Rows lie near named flat spaces through zero. A row that begins with a name and a colon came from that space; any other row is followed by the name of its block's space that it lies nearest.
z666_z462: [-26 -28 -36 -26  66  25   1 -10 -17  -7  18  38 -27  17 -12  17 -17  43
  42   8  36   5  25 -11 -20 -15  -2]
z173_z802: [-32  21 -14  16   1  27 -11 -23  -1  35  34  30  -8 -31   0 -34  -6 -19
  13 -18 -40   1 -32 -20  -2 -17 -17]
z906_z488: [ 39  19  14  32 -55  20  -6  14  23  14  -2 -27  20  13 -10 -14  40 -16
 -45  10 -10  10 -37  48  10   1  17]
z374_z22: [-16  20  21   5  12 -11 -12  22   3   7 -24  14   4  -8  -3  -7 -29  15
   5  16 -13  13  -1   4  51 -22  -9]
z374_z22: [ 11  -4  34 -16  -4 -68  26   1  -6 -45 -47 -18   1  23  23  39 -27  23
  10  13  23 -47  49 -41  16  27 -18]
z374_z22: [ 20   2   3  12 -22   8  -4  -4   8  -1   6 -11   5  12  -5  -8  -1  -4
 -23  14 -14  -7 -18   1  19   4 -14]
z666_z462: [ 68 -25  14  -5 -19  -7 -26  23  14 -46  16 -53  12  24   8   0 -19 -15
 -52  36 -26   3 -19  -6  52  10 -26]
z906_z488: [ 28   1  -1   6 -40  27   1  -4 -11 -26  -1 -22   7  26 -12 -15  26   5
 -31  -7  -3 -10 -55   8  27 -12  -2]
z173_z802: [  7  -3  13  21   2 -15  12  -4  14 -20  -7  15  -9  19   7  40  15  20
  26  31  34 -31  16  -6 -28   1  -9]
z374_z22: [ 11  17   1 -22 -24  -9  19 -17  -7  13  -2 -25   3  25  13 -20  -5  10
 -23 -29 -15 -30  22 -22  10  33   2]
z374_z22: [ 42 -30 -13 -11  -6 -16  -9   7  28  30  23 -46  17 -10   5  -3 -14 -51
 -50  13 -21  32  48  23 -27  60  10]
z143_z659: [ -6   9  32  13   4 -41 -12  24  15 -11 -11  -1   6 -36  23  16  -4 -27
  18   9 -10   6   9  -5  -4  -8  -2]
z374_z22: [-19 -11 -30  20   9  41  -7 -11   1  22  29  26  -6 -28 -18  -4  38 -24
  17 -10  11  30 -30  31 -57 -19  19]
z906_z488: [ 36 -16  -9  15 -32  20 -11  14  14  12   4 -31  21  -4 -21 -11  26 -37
 -49   9  -4  41 -25  55  -6  11  21]
z666_z462: [ 30 -39 -31  -8  20  32  -7 -10   3 -12  26  -1 -10  41 -22   8 -20  23
 -19  40  13   3   3   2  11  10 -22]
z666_z462: [  5  43  42   5 -30 -27   6  23   7  -8 -21 -19   9   0  30   1  34   4
   6 -26  -2 -21   0   4   2  -8  25]
z906_z488: [-11 -20   1   4  57 -23 -23  13  27   0  38  22 -16 -36  27  32 -16 -23
  46  28   0  11  44 -17 -52   0 -11]
z143_z659: [  2  41  18  27 -37   9   9 -10  12   8  13   4  -3   7  20  -4  50   4
  13 -19  -3 -38 -24  -3 -27  -9  10]
z143_z659: [ 36  12 -30   4  -8  62  14 -50  15   0  85   9 -36  83  20   1  44  57
  14   3  10 -86  -2 -41 -51  14 -19]
z906_z488: [ 35 -16   9   7   3 -20 -27  28  37  16  23 -31  15 -26  14   3 -11 -51
 -29  27 -28  36  26  23 -12  26   3]
z173_z802: [  0   6   6 -60  21 -13   2  10 -34 -54  14 -28 -14  14  43  -3  12  24
  26 -63   2 -31   8 -49   0 -12  17]
z906_z488: [-12 -13 -10   1  33   4  -7  10   9  12   8  18  -7 -13  -4  15   1   0
  21  12  17  23  22  18 -29  -5  12]
z173_z802: [  3  19  30 -44  -1 -26 -16  52 -21 -35 -20 -46  15 -22  32 -18  17 -13
  -5 -61 -15  25 -10   7  30 -24  44]
z906_z488: [-14 -48 -29 -20  37   0  -5 -21 -25 -42  27  11 -17 -23   3  17 -14 -20
  30  -7   8   1  -8 -42 -33  -6 -22]
z173_z802: [  1   2   8  13 -15 -13  12  12   9  31 -52  -2  20   7 -30   3 -15   6
 -30  26  16  28  22  48  26  18  13]
z374_z22: [ 19  -7  -9 -19  -8  15   8 -15 -18 -40  20 -16 -12  34  12   2  20  22
   2 -19  10 -37 -18 -30  -5  -3  -5]
z143_z659: [  2  10  17  36 -27   2   8  -8   1 -28 -15  16  -2  10  -5  18  25  11
  13  19  17 -29 -41  -5   3 -23 -16]
z173_z802: [ -1  27  41  -1 -16 -34   3  42   1 -15 -44 -19  16 -14  18  12  33  -3
   7 -23  16  11   4  30   2 -15  42]
z666_z462: [-22 -16   5  25  24 -12 -16   5   7  -5  -9  32  -1 -36 -13  15 -32 -17
  19  40  -4  23 -11  -3  13 -20 -29]
z666_z462: [ 73 -26 -16 -21 -21  27  -4  -2   7 -22  29 -53   3  65  -4  -8   2  16
 -59  19  -4 -13  -1   5  23  31  -7]
z143_z659: [-32  30  10 -18   9 -30  14 -10  -3  26   4   6  -6 -22  34  -7  -2  -6
  29 -45 -14 -23  43 -32 -31  17  13]
z374_z22: [ -7  14   8  39 -42  -9  22 -26  10  25 -24  13   9  -5 -14   3  10 -13
  -9  12   2 -18  -7   7 -13  17 -10]
z173_z802: [ 22 -12   3   9 -20  -8  10  10  11   4 -25 -18  14   9 -14  16  17  -8
 -23  15  24  16  12  41 -13  19  21]
z906_z488: [-18  20   9  29  -3   2   6 -12  10   3   9  30 -11  -8  11  15  27   5
  37   3  10 -27 -10 -10 -35 -16  -4]
z374_z22: [ 35 -19   8 -30  -4 -19  14  -7 -17 -72   3 -31 -11  47  24  26   3  29
   3  -4  20 -55   7 -49   5  11 -17]
z143_z659: [ 16 -27 -18  24 -18  23   6 -26  -2 -16   4   8  -2  17 -28   9   2  -1
 -15  33  12  -9 -35   0   1   1 -28]
z143_z659: [  6 -29 -39  -3  -9  28   9 -33 -11  18  11  -2   2   8 -31 -15 -11 -12
 -30   3  -2  11  -9   5  -6  24 -11]
z173_z802: [ -3   8  12  32   5   7 -31   6  18 -17  44  18  -9 -37  22   3  17 -33
  29  11 -28  -4 -44 -20 -19 -36 -22]
z666_z462: [-62  27  22  10  19 -33   3   9  -8  12 -29  38  -2 -58  14   8   1 -15
  54 -26   2   9   7  -8 -20 -27  13]
z906_z488: [ 11  53  39  13 -24  -9   1  15  18  12 -14  -4   3  32  18  -9   2  37
  -6   8 -15 -34   5  -3  45  -6  -2]
z173_z802: [ 15   0  -6 -19 -22  12 -14  18 -10   2  15 -42  17 -28   8 -31  34 -47
 -30 -52 -23  37 -29  27 -13  -1  39]
z143_z659: [ 14   9  16 -14  27 -13 -19  26  21  -4  29 -10  -8   2  35   8  -1   5
  16   4 -10  -5  33 -10  -9   0   6]
z666_z462: [-17  -5   3   0 -27 -46  11 -12  -2  35 -24 -20  24 -62   2 -15 -19 -75
 -25 -28 -32  26  22   0 -20  44   6]
z143_z659: [-10 -13  -8 -12   2  10   3  12 -25  -8 -43   1  10   5 -35  -8 -14  16
 -18   0  17  34 -19  30  46 -17  10]
z666_z462: [  8  18  32  33 -12 -15  -5  20  22  -8 -21   9   5   4   3  20   8  10
   8  36   9  -8  -7  14  15 -16  -6]
[-19  26  19 -13   3 -11   1  25 -11   2 -31  -1   6  -6   6  -7   6  16
  10 -26   5  11   3  14  22 -19  27]
z143_z659
[ -7  44  30  15 -16  -8   7   4   8  -7   0   9  -7   8  29   7  38  20
  31 -18   4 -41  -8 -14 -15 -19  10]
z143_z659
[  6  25 -10  17 -46  29  10 -28   4  41  12  -6   8  11 -11 -37  15  -8
 -34 -16 -27 -14 -26   6   6  16  -2]
z374_z22
[ 39  21  23  24 -27  25 -28  45  26  -5   9 -24  15   8   2  -8  46  -5
 -25  13  -7  26 -43  56  18 -30  28]
z143_z659
[-43  32   4 -13 -19 -12  22  -7 -24  37 -38   3  12 -28  -3 -28   7  -9
   1 -59  -7  10   4  10   0   4  32]
z143_z659
[ 16 -19  -2 -28  -1 -23  25 -17 -18 -48  -1 -21 -11  29  22  29  14  16
  14 -19  31 -46  25 -39 -33  23   0]
z374_z22
[-17  24  46  23   0 -48  -1  17  11 -30 -22  15  -2 -25  31  31   6  -3
  44   9   4 -26   2 -25  -5 -22 -11]
z143_z659
[ 26  -2 -11 -31   6  26 -17   8  -7 -11  34 -28  -4  24  10 -26  -4  11
 -23 -18 -23   0 -11 -10  27  -2   2]
z374_z22
[-13   0  -9  28 -30  -2  30 -36   1  19  -9  16   1 -10 -10  13  32 -19
   8  -8  21 -19   0   6 -59  21   5]
z374_z22
[-31  30 -11 -20  -4   5  18 -16 -12  50  -4   5   1  -7   4 -30   3   5
   2 -51 -11  -2  25   0 -13  17  26]
z374_z22
[ 19 -14   6 -12  41  -8 -14  11  14 -34  29   4 -20  27  24  29 -18  30
  27  34  10 -24  29 -32  -1  -4 -23]
z143_z659
[  3 -12 -17  30  13  60 -38  13   6 -12  38  25  -7 -12 -23  -9  22  -7
   6  26  -5  36 -76  29   7 -57  -8]
z374_z22
[-16  32   0 -37   8  19   6  22 -21  19 -21  -7   2  21  -2 -28  13  42
  -3 -48   8  15   8  26  29 -16  47]
z143_z659
[ 34 -32 -17 -14   6  16 -10   0  -1 -33  35 -24  -6  15   7  10  16  -9
  -9   3   7  -1  -9  -5 -23   5  -1]
z374_z22
[-22   3   7   1 -11 -29   1  -3  -5  16 -15  -5  13 -51   6 -12 -12 -48
  -3 -24 -25  18   2  -7  -8  12   2]
z666_z462
[-10  41  30  21 -52 -24   7   2   4  21 -22 -15  20 -36  15 -21  25 -40
 -13 -37 -30  -4 -22   6  -1   3  16]
z666_z462
[ 25   7  12 -15  -9 -15  -9  31  17  35 -20 -36  23   7  -5 -20 -26  -7
 -51   9 -20  36  36  38  42  29  19]
z906_z488
[-16 -45 -41 -17  13  20  10 -23 -33 -15  -1   6  -3 -16 -29   1   2 -18
   1 -20  22  25 -19   4 -27   0   5]
z906_z488
[-43   5  11 -51  39 -40  -3  41 -27  16 -57  -8  15 -40  -1 -16 -45  -2
   3 -40  -4  58  45  18  43  -4  37]
z143_z659
[  1 -14 -24 -20   9  19  -8 -11 -12   8  20  -7  -2   1  -9 -25 -25  -6
 -20  -8 -23  12  -6 -12  20   7 -12]
z173_z802
[  9   2   0  13  -1  24  -7   4   3 -20  14   9  -8  16  -2   8  26  17
  12  10  13  -9 -30   6  -5 -26   0]
z906_z488
[ 10   1  -1  -6  10  19  -8  16   0  -8   0   0  -3  25  -7   0   5  29
  -2  10  12   7  -6  17  21 -17   8]
z906_z488
[ 14  35  31  -2  -7   2  -4  27   4 -29  -2  -8  -6  30  25   7  35  40
  17 -10  11 -29 -13  -1  15 -30  17]
z666_z462
[ -29   18   -3   44   -2   59  -13   -8  -16  -28    8   57  -17    2
  -26   -3   37   31   40   11   14   -9 -102    3   18  -84  -18]
z374_z22

Rows lie near named flat spaces through zero. A row that begins with a name and a colon came from that space; any other row is followed by the name of its block's space that it lies nearest.
z410_z922: [-68 -49  46 -12   4  37  44  45  62 -22  34 -16  54  37   3 -90  36  13
 -23 -21 -65 -32 -29   4   5   3  13]
z96_z980: [  8 -11  36  17   4 -21 -12  25  -8  41 -27 -15 -27   0 -28  34  15  -8
  -7 -20   1  48 -56  -2 -19 -35   7]
z96_z980: [ -3  -4   6  26 -26 -16 -14  12 -35 -13  12 -27  30  22   0 -48 -24 -19
  39 -71  26  66   1 -26  29   1  25]
z123_z29: [-23 -32  53 -18   0 -12  27  15  31   9 -14   9 -16  40 -28  16  77  -7
 -18  -7 -55 -54 -13 -11  17  -4 -28]
z96_z980: [-18   2   9   8   2  -2  -5  14   1  17 -18 -15 -14   4 -24  -7   6  15
  -1 -19  -8  -1 -17 -15  -2 -17  -4]
z96_z980: [ 29   2   4  -6  -3   4  -1  -7   4  -6  13   8  13  -5  18  12  -3 -34
   3  13  12  28   2  22  -4   3   7]
z921_z179: [ 11 -31  21  19   6  -5  16  17  -5 -14  29  -5  39   1  39   0 -22 -31
  -6   3   3  41 -22  31 -15   0  38]
z410_z922: [  4 -56 -26  -1  -4   1 -16 -25 -52 -10  63  42 -16 -13  26  -3   3  20
   3  17  30  23 -23  16   0  35  28]
z410_z922: [ -1 -32  13 -15   2  22  -7   6  10  14  29  15  -9  -7  -3 -12  27   5
 -13  12  -1  33 -49  21 -17   0  13]
z921_z179: [-12 -12 -11  12  -2  -5  33  -5  -3 -13  -7  -1   4  -3   1   0  -8  34
  -6  -3  -5 -32   2 -10   2   6  -3]
z96_z980: [ -5  17 -12   4 -14  -1 -18  -3 -15  -4  -2 -12   3   7 -11 -29 -11  -1
  25 -33  15  16  17 -23  20   2  -2]
z96_z980: [ -6 -35  17 -42 -15  24  14  -8  33  -2  26  30 -10  16 -18 -21  70  12
 -12   4 -22  -9 -25   2  12  20 -17]
z123_z29: [-23 -50  21  -4  -7  26  21   2   2  -3  33  13 -11  10  -7 -29  49 -11
   4  -3 -17 -24 -24  13  11  -5  -2]
z921_z179: [  3  52 -22 -15  15  16 -18   9  39   9 -24 -17  16 -22  -1  -9 -40  28
 -20  19   1  17   4   1 -28  -2   0]
z96_z980: [ -7 -12   6 -11   6   3   7   0  12  10  -4  11 -17   0 -11  12  24  18
 -16  14 -15 -21 -15   1  -7   0 -10]
z921_z179: [ 43  -4  20  14  10  16  32  -6   8  -4   4   3   7 -22  32  48  -2 -79
   0  46   5  -5   3  60 -22 -30   4]
z123_z29: [-10 -35 -16   7 -27   3  48 -39 -30 -18   1  24 -39   4 -21   5  46  17
  22 -11   1 -82  21 -19  38   6 -36]
z921_z179: [  9  13 -28  -5 -18  26  15 -37 -11 -13   1  12 -25 -13 -11  -7  16 -15
  29   8  16 -50  40   0  24  -3 -33]
z123_z29: [ -8 -23  28 -18   3  17  18   4  27  -6  17  13   3  15   3  -4  44 -28
  -9  18 -31 -34  -1  19   5   0 -10]
z410_z922: [ -2 -10   5  14  -3  -6  30   9   7   2 -18 -13   8  -6  -7   4 -10  29
 -12 -14  -1  10 -27  -6 -12  -9   6]
z921_z179: [ 51 -13  19  -8 -12 -21   9 -13  -4  -3   4  19   4   4  13  47  19 -37
   0   6  14  42 -10  17   1   9   3]
z123_z29: [ 12   9   1  -7   7  11   5   1  19  -5   4   1  16  -8  15   4  -9 -14
  -8  21  -2   4   4  19 -12   0   4]
z123_z29: [-17 -17  -5  18  -5  -8 -15   3 -35   9   6  -4 -18   2 -12 -14  -3  17
  13 -26  13  12 -15 -17   8  -4   9]
z123_z29: [  6   5   5  -4   8  13  -7  12  17   2   9  -6  19  -8  12 -11 -14  -9
  -9  10   2  32 -15  18 -18  -3  16]
z123_z29: [  4  31  12 -24   0   3 -34  23  37  13  -8 -16  26  10 -11 -27  -7   3
  -9 -19  -4  64 -15 -10  -8   5   9]
z921_z179: [ 11 -38  25  10  -9  -6   3  -1 -27  -7  31  11  -1  14  15   6  25 -53
  18  -8   6  15  -7  18  15  -3  12]
z123_z29: [-12  12  -7   8   7 -33 -35  -8 -41   1  -5   6 -23  19   0  21  -1 -14
  17  -3  -2 -39  47 -23  25   9 -10]
z410_z922: [ 38   0 -31 -27  -4  11 -32 -39 -21  -4  37  43 -20 -20  20  21   7 -16
   7  41  33  18  14  24   0  29   0]
z921_z179: [-40 -31   2  11  -3   0 -24  22 -23 -13  44 -10  30  22  14 -69 -17  14
  12 -40   1  36 -13 -14  14  18  37]
z410_z922: [ 25  13  -9  34   0 -42  -4  -6 -44  11 -33 -11 -17 -12  -1  54 -34   0
  10 -12  28  19   3 -12  -4 -13   5]
z96_z980: [-22  23 -11  19  15   5   5  13   4  -4 -16 -24  13  -8   6 -14 -38   9
  -1   2  -7 -28  19  -3  -9 -15   3]
z96_z980: [ 23 -16  28   3   9   4  16  13  18   3   8   0  18  -6  21  23   2 -35
 -16  21  -5  30 -28  37 -24 -12  17]
z921_z179: [-17 -30   0  25   2   8  25   8 -14 -22  28  -7  28  -1  28 -28 -22  -4
   5  -6   1  -4  -4  14   0   1  25]
z410_z922: [ 13  22  54 -28  12  19  -5  28  64   9  -5 -11  27  20   4   1  32 -76
 -12  18 -37  12   2  31  -9 -21  -8]
z410_z922: [ 30   8  32  26  14 -39 -46  15 -41  37 -18 -10 -29   2  -1  64  -6 -64
  12  -3  17  50 -14  12 -11 -34  14]
z410_z922: [-21 -29 -30 -10 -12  27  31 -13  11 -11  17  13   0 -16  -9 -40   4  77
 -14  -3   3 -10 -31  -9  -5  21   1]
[ 10   9   2   7   1  -9   9  12  13  11 -24 -15   9 -11  -8  10 -20  27
 -15 -10   6  36 -29  -5 -20  -8   9]
z123_z29
[-27   7  45  27   3 -20  66  42  45 -28 -39 -49  68  35  10 -16 -19 -13
 -12 -37 -50 -36  20 -14   8 -17   2]
z410_z922
[-12 -41  26  31  18 -23  37  12 -16  10 -14   1 -20  -1   3  50  11   5
 -21  15 -21 -42 -27  12 -16 -22   4]
z123_z29
[ 20 -52 -23 -16 -20  -9  31 -39 -24 -68  76  49  49  16  66 -13   0  -6
   6  16  13  -9  39  16  31  76  22]
z96_z980
[  6 -35   7   3 -20 -13   2  -8 -28 -16  31  13   8  18  10 -12  16 -13
  18 -26  12  25  -4  -5  24  20  12]
z921_z179
[-19 -22 -23  28  -4   0 -23  -9 -61   1  27   2 -22  -8   2 -23 -17   7
  28 -18  29   5  -2  -8  12  -2  17]
z123_z29
[ -1 -36  30   8  -8  10  29  21  15 -25  36  -9  55  16  30 -38  -2 -30
   1 -19  -7  40 -22  22   1   5  32]
z96_z980
[  2   2  12  -1  18  -9   1   0   3  -5   1   9   0   7  20  31   5 -32
  -8  33 -19 -41  27  18  -2   0  -5]
z123_z29
[  1  20 -28 -22   1  27   8 -21  21 -27  17  14  17  -8  20 -20  -7  -2
   1  32  -3 -41  45  12   6  22 -12]
z96_z980
[  1   9 -43   9 -14  -6  39 -25  -7 -26 -17   0  10 -15   2  -3 -31  60
   0  -8  15 -29  21 -24   7  21  -9]
z410_z922
[  3  16 -10  14  -3 -14   8  -3  -9   1 -26 -12  -3  -5  -8  14 -18  14
   4 -11   7  -7  10 -15   1  -7  -6]
z410_z922
[-10   5  11 -18   9  13 -39   8   5  -2  32   7  10  16  15 -25  11 -41
   7  11 -11   3  21  13   9   9   6]
z123_z29
[ 13 -41   4  40  -1 -39  22   3 -46  -4   4  -1   5  -5  20  35 -28  14
  -4 -15  20  34 -32   2 -10   1  32]
z410_z922
[ 12  15 -12  -4 -22  -1  18  -3  17   5 -30 -13   4  -9 -29 -11  -6  48
  -2 -34  15  38 -25 -27  -2   1  -8]
z123_z29
[-33   2  16   6   0   7  -3  24  12  21 -22 -24 -12   9 -36 -29  13  22
   0 -32 -17  -2 -25 -23   0 -24  -7]
z96_z980
[-14  35 -47  -3  -4  27  18 -20  14 -13 -18  -7  -2 -23 -10 -28 -26  46
   4   8   6 -50  33 -15   2   3 -22]
z921_z179
[-47  29 -23  15  20  59 -12   8   6   0   9 -24  -5 -22   0 -61 -27 -15
  18  19  -7 -61  32  16  -6 -35  -6]
z921_z179
[-14  27 -22  -1  12   4   9   9  27  -1 -24 -16  18 -16  -1 -11 -39  56
 -24   7  -7  -7  -1 -11 -22   4   3]
z921_z179
[  5   2  25 -18  26  34  25  15  60  15  -8   2   1 -18   5  22  20 -16
 -38  56 -33 -25 -26  45 -41 -25  -7]
z96_z980
[ -1 -50  12 -25   5  28 -32   0  -6  13  64  35 -17  -4  11 -18  40 -14
  -8  26   4  40 -48  35 -12  13  22]
z410_z922
